Each row is followed by its class number.
[-106 -541 -138  156 -572  195  -34   22  423 -313  -14  -40 -185   47
  -24 -391  111  417  899 -298  428  194 -365  431 -655  -78  -43  341
  217  -99  184  306  307 -155   72] -> 5
[-196    1 -104   88 -293  635  343  162  488 -459  304 -104 -380  126
  427 -531 -103  372  495 -527  621  -13  -43 -168 -447  -20 -233  168
  664  -56  105 -328  265 -341   46] -> 2
[ 122 -169  -95   63   11   90  -74 -140  196  -71    8  -60  -76  -27
   41  -25   90  -52  226  156 -151   69   60  161   47    0   86  -84
   47  -16   87  141  -34  -19  -75] -> 0
[-184 -201  -36   51   54  -42  -68 -335  284 -105   35 -134   44 -291
  -26  433  191    0  -56  172 -118  -31  255   85  386  120    1 -214
 -126   -1  -75 -109  321  354 -226] -> 6
[ -83  159   -1 -151   70   54   49  144 -245  -22   -2  -43  -91  -22
  250   28 -127  -40 -209   -8  -20  -23  144 -169   63 -118  -84   48
  -26  100  -10 -219  -20  -18  -87] -> 7
[ 211  143 -119  -85  183  161  -31   59    7  -26  -19   -4   -9  144
   23 -103  -82 -215   87  140 -251   16  121  144  -22  -29  -14 -178
  127   57  166   26 -288 -206   21] -> 1
[ -87   93   15   32    7   -9  124   24   63   51   67   14 -113  -48
  152  -41  107   28  -57   80  234  -97  -78 -145   38  -26   29  -24
  -48  -34 -171 -232 -161   31 -106] -> 3
[-297   63  -59  -25  -95  282  111   91  233 -235  229  -60 -157    0
  -18   35    4  281  -20 -246  329  -30  328  -37  -31 -196 -173   25
   99  -55  -39 -292  390   33  -21] -> 4
[-161 -211 -154  118 -215  389  175  -86  508 -439  235 -131 -192  -40
  269 -242   20  325  469 -217  328   63  -30  -13 -166   31 -125   51
  339  -44   99 -140  227  -87 -107] -> 6
[  29   23  -34 -127  -50  225   58  154   -9 -208   27  -46  -83   41
  208 -208 -168   93  158 -145  111   71  111   46 -196  -94  -94   90
  189   35   92 -115   24 -160    8] -> 2
[ -10   35 -132  -52 -130  227   -2  119   10  -43  138   -4 -173  129
 -110 -204   15  107  236 -148  132   50  108  154 -167 -165    0   84
   88  -66   25   38  104 -179  137] -> 2
[ -28  380  -38  -11   19  349  319  432  -25 -155  212   89 -280  303
  300 -525 -117  158   37 -300  393 -104 -158 -252 -349 -248 -160  128
  387  -75   20 -303 -370 -425   90] -> 2
[ -30  376    8 -109   23  402  311  376  190 -339   58   49  -66  308
  199 -561 -246  115  240 -346  365   54   -7  -61 -609 -119 -290  118
  533   37  275 -325 -248 -450  206] -> 2
[ 336   29  -99 -168  205 -204 -244   95 -458  247 -178  121   22  158
 -101  -74  -79 -430   -6  280 -518  140  -27  161   21  -42   96  -33
 -130   96  196  349 -472 -224   77] -> 7
[ 181  -26  -32  -32   14   70   -9  125  141  -84 -139   96   14  205
   96 -399  -31 -123  359    4  116  111 -203  202 -472    2    3  110
  171   77  268  144 -339 -300  111] -> 1
[  63  -86  117  -64   81 -207  -86 -309  282   28 -150    7  285 -199
  -27  204   82  -81  -66  252   10   39   63   59  101  197   77 -122
  -44   52   37  -59  -16  200  -72] -> 6
[  74 -559   -7   17 -160 -234 -256 -280   80   78 -187  -47  -28 -257
   48  246  174  -28  160  232 -172  104  -38  246  182   40  182   89
 -161   12   36  353  309  205 -197] -> 3
[ -43 -257   64   11 -140  -64   15 -111  372 -146  -98  -41   47  -86
   93 -168   61   77  308  -11  288  145 -110   36 -295   60  -12  135
  132   48  196   12   86  -56  -39] -> 5
[ -62  617 -141 -229  177  306  295  410 -144 -126  164   50 -142  267
   69 -179 -222   32 -289 -221  127  -85  298 -135 -108 -299 -276  -54
  245  -18  100 -435 -175 -342  166] -> 5
[-167  -99 -152   37 -114  202  153  -34  343 -339  104  -66 -173   13
  194 -122   30  161  241 -125  110    6  -41   58  -73  -84 -118    0
  282   10  127 -141  106 -121  -63] -> 1
[ 126  171  -82 -129  254   16 -248    8 -196  173  123   87   26   85
 -351  219    3 -149 -221  101 -280  -28  396  157  303 -139   57 -223
 -236 -111  -41  137  -30   34   59] -> 4
[ 159  198 -123   28   95  120  134  313 -154  -17  119  178 -222  339
  188 -564  -81   34   95 -112  153  -32 -345  -84 -320 -254    6  109
  278  -26   29   34 -527 -417  127] -> 7
[-138 -198  -96   49  -70   96   46 -287  425 -210   96 -161  -69 -213
  139  181  111  117  155   31   81  -26  154   58  232   78   -2 -134
   61  -27  -26 -138  312  151 -192] -> 5
[ 312  -28  -57   53   70  -45 -179   65 -154  221  -62  186  -52  184
 -157 -245   80 -117  187  133  -29   13 -285  187 -133   -1  100   19
  -96  -63  -20  326 -425 -124  100] -> 0
[-244  426  121 -126  183  233  332  187  302 -384   36  -16   64   61
  327  -54 -147  140 -292 -116  375  -82  277 -262 -151 -127 -268  -32
  266   76  169 -680  -24  -91  -56] -> 1
[  71  112    4  -67  106  143  174  124  173 -190  -48   66    5  152
  204 -372 -110   16  171  -81  240   79  -78   -6 -400  -40  -73   57
  290   47  220 -123 -283 -244  109] -> 3
[-178   86 -106  -70 -174  436  184  145  285 -328  240  -73 -218   27
  250 -204  -75  323  145 -308  442  -40  233  -68 -171 -144 -183  116
  327  -64   42 -320  310 -117    9] -> 6
[ -27   84  122 -107  254 -244  -64 -108   69   57 -171   34  197  -93
   -6  249   31 -201 -361  261  -73  -33  255  -41  204   69  -10 -133
 -113  106  108 -133  -28  131  -50] -> 1
[ 282  123 -180  -69  132  245  -46  128   16 -137  -18   47  -21  251
  -19 -192 -107  -70  231   35 -196   39   12  277 -139  -90  -63 -159
  203   16  196   88 -324 -278  100] -> 0
[-169 -112 -163   77 -229  438  278   99  399 -488  193  -99 -300  104
  327 -417  -51  295  497 -310  338   83 -124  -37 -327  -80 -201  110
  477    0  204 -188  113 -298   -6] -> 0
[ 171 -455   29  203 -128 -324 -231 -270  114  199  -57   76  -55 -127
   -9    9  318   22  147  332   24   11 -361   64  144   30  309   77
 -155  -79  -63  378  -32  109 -145] -> 6
[-122   43  -35   87 -168  125  266  199  137 -167  161   22 -273  107
  312 -442   25  209  171 -218  507  -54 -316 -293 -289 -140  -68  206
  262  -61  -15 -257 -189 -244  -20] -> 5
[  33 -303  -52   42 -168   58 -198 -101  181   86   37   -5  -54  -81
 -139   91  181  125  191   82   24   38   99  331    3  -77  115   21
  -70 -119  -30  241  353   55  -23] -> 2
[ -68    1  -16 -119   87  -28  -10  -26  -92  -25   -5  -16 -115  -76
  125  148  -43  -47 -186   70 -154   15  163  -93  236  -79  -75  -52
   13   33   62  -91   85   20 -132] -> 3
[ -70   65   26 -111  -56  149  107  182  -95  -93  -13  -44 -151    3
  301  -85 -125   45  -32 -132  116  -16   86 -118  -63  -64 -132  140
  145   38   78 -142   58 -112  -46] -> 2
[ -88 -151 -118   13   -8  151   21 -128  260 -190   93 -121  -45  -88
  162   83   49   99  132   87  -15  -10  115   82  147  -33   -1 -143
   85   37  -18 -137  124   29 -158] -> 7
[-377 -288   36  -37 -299   66   58  -72  277 -328   13 -171 -120 -232
  356  126   49  284  131 -122  312   30   47  -96  -22  -89  -95  179
   80   87   13 -315  458  145 -274] -> 7
[-140  -37  -17  -99  -26  109    7   90  -49  -96   18  -78  -95  -53
  217   57  -57   63  -64  -28   82  -11  181  -79   55 -104  -81   61
   -3   75  -18 -188  117   22 -129] -> 7
[-232  184  -74  -46  -36  339  117  143  142 -195  231  -40 -180   26
    4   16  -25  215  -70 -213  304  -45  414  -67   -6 -119 -207    6
  114  -81  -10 -294  323   -7   15] -> 6
[  22  195  -36    0  -34  178  172  265   12 -130  111   72 -166  209
  217 -468  -82  114   96 -156  390  -59 -163 -164 -322 -143  -53  116
  229    2   -9 -197 -337 -256   62] -> 1
[-290 -605    2   90 -510   97   40 -135  432 -373   25 -126 -263 -203
  390 -128   75  380  506 -243  440  132 -238  -31 -224   -9  -77  343
  209   33  113   -1  484   26 -223] -> 4
[-200   67  118  -72   12   26  202  -45  348 -294  -72  -34  151 -101
  263    3  -28  121  -72  -58  311   17   79 -108 -155   42 -135   61
  168   91  129 -367   94   76  -66] -> 6
[  83 -216  -81   92 -321   61   37   81  189 -130  100  101 -272  164
  167 -564   54  190  558 -176  337   72 -504    5 -371  -65   49  218
  316 -101  116  232 -247 -353   58] -> 0
[  74  -82  -78 -133 -197  236  -33  157  -80 -116   -8  -22 -268   82
  251 -269 -126   60  330 -161  145   76  -34   56 -252 -114  -75  204
  123   43  112   47  -83 -197   -2] -> 4
[ 189   71    0  -73   91    9   34   75   69  -26 -197  110  110  189
  -30 -310  -70 -133  279   35   -7  151 -182  221 -443   28  -29   41
  155   80  276  163 -353 -244  168] -> 3
[ -72 -346 -104  -48 -379  209   48  148   81 -281  -79  -30 -269   31
  335 -378  -98  192  504 -214  306  214 -176   73 -464  -11 -187  373
  207   88  242   68   73 -187  -20] -> 0
[  60  420  -83 -129  308  171 -124  106 -205  158  138   74  -23   87
 -223  315  -47 -115 -489   86 -233 -132  565  100  325 -175  -36 -251
 -184 -105  -93  -97  110   74    6] -> 1
[ -75  130 -176  -48 -203  498  184  296  234 -313  234  -10 -327  211
  163 -408 -107  331  341 -411  470  -20   64   82 -422 -252 -209   98
  422 -101   98 -197  143 -351  110] -> 5
[-100  191   97 -115   56  106  155   80  266 -191  -63  -21  119    4
  139  -32 -104   60  -49  -91  257    3  139  -44 -237    9 -199  -61
  214   59  160 -341   33  -81    2] -> 5
[ 213 -315 -117    8 -194  100 -198   -6  -13  -62  -23   40 -139   54
   92 -303   17   67  445  -65   80  123 -234  213 -271  -36   85  210
   64   -4   70  311  -38  -90   -2] -> 6
[  69  469  -20  -50  351  -74   52  219 -403  226  148  150  -84  217
 -100  -91  -58 -223 -443  110 -146  -91   62 -276  191 -182    0 -137
 -145   -7 -115 -140 -484 -145   64] -> 4
[ -50 -236   64   36 -282  326   44  140  417 -202  -16  -14  -98  122
  178 -476  -62  184  567 -265  490  133 -129   48 -671   42 -134  244
  459   28  218   -2   90 -268   60] -> 7
[ 340  121  -11  -14  177 -253 -245   -7 -250  308  -64  178   26   95
 -113   13  121 -209 -168  329 -270  -72 -172  142  128 -145  253 -148
 -204  -71  -84  236 -422  -21   -7] -> 0
[-103   49   78   81  139  -92   66  -79   56   88  157    7  -34 -107
   80   98   84   45 -298  141  155  -98   48 -300  276  -23   59 -120
 -134  -34 -212 -220  -76  115 -142] -> 4
[  94  -80  -95   46 -152 -150   18   66  -38   22  -24  124 -165  140
   28 -325   68   47  243  -38  131   21 -463   72 -245 -111   49  103
  135  -29   54  190 -268 -228   66] -> 5
[ -32 -474  -23  139 -447  -28  -21   -1  249  -89   21   55 -240    0
  247 -324  194  254  530  -58  443   28 -540   41 -301  -34  101  251
  173  -67  -14  151  -48 -174 -109] -> 7
[  99  322   58 -134  303   77  105  193  -40   56 -129   78  106  174
    4 -154 -129 -242 -135   83  -60   60  154  -20 -235  -13 -135  -68
  122  104  208 -129 -337 -193  112] -> 3
[ -42 -528   19  244 -387 -108  -28 -120  341  -71   81   21 -233  -89
  164 -217  296  265  430  -13  442   -1 -515  -51 -133  -62  175  238
   74 -102  -82  139   58  -42 -163] -> 4
[-253  193   87  -77   90   77  245   -7  296 -390    7  -47  112  -64
  192  -49  -88  148  -89 -134  331   32  182 -159 -146   19 -222   14
  181  112  124 -445  101   69  -30] -> 6
[ 191  335   27 -154  300   33    5  215 -111   11 -111  113  151  241
  -61 -248 -141 -259  -35   26 -111   92   73   71 -278  -71  -50  -33
   57   80  215   17 -461 -236  150] -> 0
[-158  324 -146  -82   17  439  200  389   54 -229  246   24 -298  257
  102 -250 -175  145   15 -288  232  -32  301  -75 -179 -246 -258   60
  302  -89  175 -243   44 -363   95] -> 1
[  88  162  104 -113  223 -182   -4  -84   41  124 -152   23  195  -48
  -40  112  -33 -212 -231  212 -101   15  130  -50   55   68    1 -140
   -4   57  119 -111 -167    5   22] -> 5
[ 135  -58  -10   75  -46  -39  -30  109   48   41    3   87 -104  115
   59 -267  114   -9  151   82  103    2 -259   25 -233 -150  101   83
  143  -45   47  105 -283 -171  -20] -> 6
[-271  -35  -23  -88 -201   98  199   69   41 -298   73  -68 -235 -102
  399  -68  -70  225   14 -209  268   38    0 -177  -42 -118 -149  219
  153   43   63 -298  266  -48 -130] -> 2
[  87 -304  -96   30 -101   25 -263 -189  197   54   38   19    6  -81
 -178  154  167  100  164  139  -81   39  128  370   59  -90  162  -57
  -72 -123  -52  246  277  121  -53] -> 7
[  63 -148  -53  -25   90 -150 -271 -235    6  204   -1   45  114 -135
 -305  378  176  -40 -157  218 -217  -17  220  250  347  -14  154 -170
 -297 -103 -116  185  257  250  -31] -> 3
[ 130  123  -65 -150  142 -102  -79  116 -351  144 -111  -11  -34   40
    8   31  -86 -236 -139  127 -251   49  134   25   76  -87    3  -10
 -171   88   66   78 -224  -82    6] -> 5
